Below are the code and all the weights of a small trained network. Each question names an input and a class and asks about switching units off, where a switched-off unit gives its printed mean instead of its output.

import numpy as np


def w(rows, s, z=0):
    codes = np.array(rows[::2]) - 128.0
    scale = np.full(codes.shape[1], s)
    scale[-1] = z or s
    return codes * scale


def f(y):
    return y / 2 * (1 + np.tanh(0.7978845608 * (y + 0.044715 * y**3)))


def log_softmax(a):
    a = a - a.max(-1, keepdims=True)
    return a - np.log(np.exp(a).sum(-1, keepdims=True))


def net(x, mask):
    res = np.array(x, float).reshape(1, 3) / 4 @ E
    y = f(res @ A[0][:, :-1].T + A[0][:, -1])
    res = res + np.where(mask, y, B[0][:, -1]) @ B[0][:, :-1]
    return log_softmax(res[-1] @ U[:, :-1].T + U[:, -1])


A, B = {}, {}
E = w([
[20,34,117,92,30,154,220,23,80,131,3],'x0',
[206,122,94,40,207,102,134,176,226,145,78],'x1',
[62,216,61,82,150,236,216,55,173,221,186],'x2',
],0.0061)
A[0] = w([
[171,101,194,197,163,30,46,205,65,32,192,78],'neuron 0',
[67,233,46,106,123,223,205,39,168,222,197,185],'neuron 1',
[222,150,180,110,212,42,70,221,187,145,157,174],'neuron 2',
[88,159,67,133,44,218,160,76,64,129,124,18],'neuron 3',
[253,55,148,65,211,63,114,226,220,125,100,254],'neuron 4',
[225,124,190,151,237,30,31,223,151,79,180,202],'neuron 5',
[76,43,114,92,57,168,173,89,112,79,37,152],'neuron 6',
[160,174,169,212,123,88,47,195,63,76,214,218],'neuron 7',
[64,66,122,97,62,89,121,83,112,93,26,61],'neuron 8',
[59,47,66,33,74,147,232,49,127,70,28,230],'neuron 9',
[86,21,186,135,81,61,116,99,52,57,36,160],'neuron 10',
],0.006,0.0038)
B[0] = w([
[212,151,59,61,136,115,194,196,126,126,124,205],'neuron 0',
[102,182,92,74,241,155,149,147,214,177,207,233],'neuron 1',
[156,229,69,33,161,100,55,181,150,53,117,221],'neuron 2',
[63,187,127,76,175,123,72,145,162,87,168,164],'neuron 3',
[37,213,114,27,209,167,34,78,209,41,80,237],'neuron 4',
[193,240,1,51,192,174,43,214,213,30,89,247],'neuron 5',
[182,133,142,100,67,75,112,132,92,68,115,199],'neuron 6',
[213,36,94,77,67,74,203,167,111,155,112,214],'neuron 7',
[155,168,166,192,64,33,57,193,92,63,200,174],'neuron 8',
[169,143,135,43,106,57,188,131,76,56,113,238],'neuron 9',
[141,89,184,124,42,5,96,100,61,59,155,204],'neuron 10',
],0.0062,0.011)
U = w([
[180,243,68,85,153,76,27,228,178,65,194,141],'0',
[203,47,95,53,57,71,237,167,91,93,38,241],'1',
[52,99,146,123,213,218,244,50,209,239,208,117],'2',
[73,20,254,163,13,38,121,44,23,61,127,6],'3',
[99,22,215,221,70,188,75,97,127,198,215,13],'4',
[205,36,219,215,103,212,33,24,137,232,2,2],'5',
[34,158,110,47,194,204,121,39,195,90,54,183],'6',
],0.0055,0.0043)

Each question gives the input, the list of numbers given to net, and the class t.
The units are the neurons (one row each of A and B). Each row of codes is followed by its name. A weight is (code - 128) times the scale printed after its matrix; where a second scale follows, it is the last column's (A, B and U).
mask holds one flag per neuron, in row order. A switched-off neuron (its flag False) gives its mean, the last column of its row in B, instead of its output. The means were averaged over made-up inputs and are rounded, as every weight is.
A unit's drop is (log p(t) with every unit on - log p(t) with that unit switched off) / (log p(t) with every unit on - log p(t) with every unit switched off).
The circuit of an input: a set's keep is (log p(t) with only the set's units on - log p(t) with every unit switched off) / (log p(t) with every unit on - log p(t) with every unit switched off). Starting from all 11 units, units are removed one at a time, each time the one whose removal leaves the highest keep (on an exact tie, the one counted first), for as long as the keep stays at least 0.8.
units of the circuit, in order: the units of the circuit, biggest drop first
top k neurons: the k neurons with the biggest drops, biggest first
drop when u is switched off: that unit's drop, to one decimal
input [-4,-6,-1], class 1: units of the circuit, in order => (neuron 7; neuron 4; neuron 1)
input [6,2,2], class 1: units of the circuit, in order => (neuron 4)
input [4,-3,6], class 2: units of the circuit, in order => (neuron 5; neuron 1)
input [1,-7,1], class 3: units of the circuit, in order => (neuron 5; neuron 2)
input [6,-7,4], class 3: units of the circuit, in order => (neuron 5; neuron 2)
input [8,8,3], class 1: top 2 neurons => (neuron 9; neuron 5)
input [3,4,0], class 1: top 2 neurons => (neuron 5; neuron 1)
input [3,2,1], class 1: top 2 neurons => (neuron 4; neuron 5)
input [0,-8,-1], class 1: top 2 neurons => (neuron 7; neuron 8)
input [4,6,5], class 6: top 2 neurons => (neuron 7; neuron 1)
input [4,3,-3], class 3: drop when neuron 0 is switched off => 0.1
input [6,-5,8], class 2: drop when neuron 2 is switched off => 0.6
input [5,2,0], class 1: drop when neuron 1 is switched off => -0.2
input [5,4,1], class 1: top neuron => (neuron 9)
